Below are the code and all the weights of a small trained network. Each question names an input and a target symbol and asks about switching units off, where a switched-off unit gives its printed mean instead of its output.

import numpy as np


def w(rows, s, z=0):
    codes = np.array(rows[::2]) - 128.0
    scale = np.full(codes.shape[1], s)
    scale[-1] = z or s
    return codes * scale


def f(y):
    return y / 2 * (1 + np.tanh(0.7978845608 * (y + 0.044715 * y**3)))


def softmax(a):
    e = np.exp(a - a.max(-1, keepdims=True))
    return e / e.sum(-1, keepdims=True)


def log_softmax(a):
    a = a - a.max(-1, keepdims=True)
    return a - np.log(np.exp(a).sum(-1, keepdims=True))


def net(x, mask):
    ids = ['αβγδζθλμξσω'.index(c) for c in x.split()]
    T = len(ids)
    res = E[ids] + P[:T]
    u = 0
    for l in range(2):
        q, k, v = (res @ M[l].T for M in (Q, K, V))
        z = softmax(np.where(np.tri(T) > 0, q @ k.T / 3**0.5, -1e9)) @ v
        res = res + np.where(mask[u], z, O[l][:, -1]) @ O[l][:, :-1]
        u += 1
        y = f(res @ A[l][:, :-1].T + A[l][:, -1])
        res = res + np.where(mask[u : u + 8], y, B[l][:, -1]) @ B[l][:, :-1]
        u += 8
    return log_softmax(res[-1] @ U[:, :-1].T + U[:, -1])


Q, K, V, O, A, B = {}, {}, {}, {}, {}, {}
E = w([
[118,208,97],'α',
[148,178,83],'β',
[218,132,178],'γ',
[171,175,137],'δ',
[25,201,177],'ζ',
[79,200,135],'θ',
[141,163,124],'λ',
[110,137,109],'μ',
[235,254,157],'ξ',
[117,185,255],'σ',
[113,74,113],'ω',
],0.022)
P = w([
[169,1,9],'0',
[190,69,30],'1',
[192,100,63],'2',
[196,124,87],'3',
[184,143,112],'4',
[175,165,128],'5',
[167,174,146],'6',
[165,186,143],'7',
[160,197,155],'8',
[152,205,164],'9',
[153,221,163],'10',
[155,242,170],'11',
[137,226,177],'12',
[120,224,182],'13',
],0.0055)
Q[0] = w([
[143,132,167],'0.h0',
[121,148,162],'0.h0',
[149,3,156],'0.h0',
],0.012)
K[0] = w([
[193,94,174],'0.h0',
[119,144,152],'0.h0',
[86,3,132],'0.h0',
],0.014)
V[0] = w([
[136,229,1],'0.h0',
[178,133,179],'0.h0',
[138,76,61],'0.h0',
],0.0085)
O[0] = w([
[178,164,129,202],'0.h0',
[186,190,244,181],'0.h0',
[152,219,173,2],'0.h0',
],0.012,0.0083)
A[0] = w([
[94,185,168,168],'0.n0',
[174,175,138,35],'0.n1',
[76,144,194,135],'0.n2',
[20,254,222,20],'0.n3',
[254,58,101,192],'0.n4',
[25,172,33,197],'0.n5',
[184,132,14,59],'0.n6',
[207,17,38,253],'0.n7',
],0.0091,0.0048)
B[0] = w([
[178,94,127,200],'0.n0',
[84,101,144,149],'0.n1',
[197,167,97,189],'0.n2',
[136,82,95,253],'0.n3',
[144,83,44,159],'0.n4',
[77,141,177,205],'0.n5',
[171,254,163,134],'0.n6',
[90,177,42,143],'0.n7',
],0.0099,0.013)
Q[1] = w([
[161,161,160],'1.h0',
[153,117,97],'1.h0',
[86,1,86],'1.h0',
],0.0071)
K[1] = w([
[78,166,215],'1.h0',
[181,3,107],'1.h0',
[113,97,112],'1.h0',
],0.0081)
V[1] = w([
[134,70,1],'1.h0',
[168,110,70],'1.h0',
[70,128,131],'1.h0',
],0.0069)
O[1] = w([
[157,134,10,2],'1.h0',
[115,104,65,38],'1.h0',
[183,150,85,219],'1.h0',
],0.011,0.00094)
A[1] = w([
[169,206,184,23],'1.n0',
[178,10,11,1],'1.n1',
[31,139,103,108],'1.n2',
[217,36,162,15],'1.n3',
[196,255,145,94],'1.n4',
[248,109,187,186],'1.n5',
[110,196,112,86],'1.n6',
[18,133,96,169],'1.n7',
],0.0085,0.008)
B[1] = w([
[180,35,144,143],'1.n0',
[100,33,171,145],'1.n1',
[113,151,79,160],'1.n2',
[29,255,151,169],'1.n3',
[133,89,162,178],'1.n4',
[69,73,65,245],'1.n5',
[140,193,161,135],'1.n6',
[88,143,137,190],'1.n7',
],0.0075,0.011)
U = w([
[247,90,97,181],'α',
[185,145,86,180],'β',
[219,173,205,79],'γ',
[96,77,56,1],'δ',
[133,45,93,99],'ζ',
[114,178,70,67],'θ',
[58,138,135,164],'λ',
[139,182,179,227],'μ',
[115,53,199,149],'ξ',
[192,83,150,98],'σ',
[216,199,128,71],'ω',
],0.012,0.0076)

Each question gives the input, a string of symbols that net reads in full, and the target symbol t.
The units are the heads (3 rows each of Q, K, V and O) and the neurons (one row each of A and B). Each row of codes is followed by its name. A weight is (code - 128) times the scale printed after its matrix; where a second scale follows, it is the last column's (O, A, B and U).
mask holds one flag per unit, layer by layer, with each layer's heads first. A switched-off unit (its flag False) gives its mean, the last column of its rows in O or B, instead of its output. The means were averaged over made-up inputs and are rounded, as every weight is.
A unit's drop is (log p(t) with every unit on - log p(t) with that unit switched off) / (log p(t) with every unit on - log p(t) with every unit switched off).
The circuit of an input: a set's keep is (log p(t) with only the set's units on - log p(t) with every unit switched off) / (log p(t) with every unit on - log p(t) with every unit switched off). Starting from the 12 units with the biggest drops (on a tie, the unit counted first), units are removed one at a time, each time the one whose removal leaves the highest keep (on an exact tie, the one counted first), for as long as the keep stays at least 0.8.
units of the circuit, in order: the units of the circuit, biggest drop first
most important unit: the unit with the biggest drop
k most important neurons: the k neurons with the biggest drops, biggest first
k most important neurons of layer l: the k neurons of layer l with the biggest drops, biggest first
drop when u is switched off: that unit's drop, to one decimal
input λ λ θ ξ α, target α: most important neuron of layer 0 -> [0.n4]
input ζ ζ ζ θ θ, target μ: 2 most important neurons -> [0.n5; 0.n3]
input σ ζ σ μ θ, target μ: units of the circuit, in order -> [1.n5; 0.n4]
input θ ζ ζ σ θ ζ ζ γ θ ζ β, target ω: units of the circuit, in order -> [0.n6; 0.h0; 0.n3]
input γ σ θ μ, target θ: 2 most important neurons -> [0.n3; 0.n7]
input θ θ ω ξ μ σ σ ζ, target ξ: units of the circuit, in order -> [0.h0; 1.h0; 1.n0]
input μ ζ ζ ω, target δ: 2 most important neurons -> [0.n7; 1.n1]
input θ ω ζ ξ γ ζ, target α: 2 most important neurons -> [0.n3; 0.n4]
input ζ σ ξ σ ζ, target ξ: units of the circuit, in order -> [1.h0; 0.h0; 1.n0]
input ζ λ δ μ ω β λ δ γ θ θ ξ, target α: 3 most important neurons of layer 0 -> [0.n4; 0.n5; 0.n3]
input ζ δ σ θ θ δ ξ α, target α: 3 most important neurons -> [0.n5; 0.n4; 1.n3]
input ζ ζ β δ ζ ζ θ ξ ζ θ, target α: 2 most important neurons -> [0.n3; 0.n5]
input δ σ θ ξ ζ ζ ζ ω σ ζ θ, target ξ: 2 most important neurons of layer 0 -> [0.n4; 0.n7]
input μ γ μ ζ ζ ζ ζ θ β β ζ ξ, target α: units of the circuit, in order -> [1.n0]
input ω ζ λ ζ μ, target θ: 4 most important neurons -> [0.n3; 0.n6; 0.n7; 0.n0]
input ζ ζ θ ω ζ ζ ω β, target ω: 2 most important neurons -> [0.n6; 0.n7]
input α θ β γ, target ζ: 4 most important neurons -> [0.n4; 1.n1; 0.n5; 1.n5]
input σ σ ζ ζ ζ θ θ ζ σ θ α, target γ: 3 most important neurons of layer 0 -> [0.n6; 0.n3; 0.n4]
input γ ζ θ ζ ζ μ β θ β θ ξ ζ θ, target α: drop when 0.n5 is switched off -> 0.2
input λ ω θ γ ω θ λ ζ θ ζ ζ ζ α, target μ: most important unit -> 0.n2
input ζ ζ θ ζ ζ θ θ ζ γ ζ μ θ ω, target δ: drop when 0.n7 is switched off -> 0.7
input ζ θ μ ξ ω δ θ ξ ζ θ σ, target ξ: drop when 1.n5 is switched off -> 1.6
input θ θ ξ ζ ζ σ ζ θ, target ξ: drop when 0.n4 is switched off -> 0.1
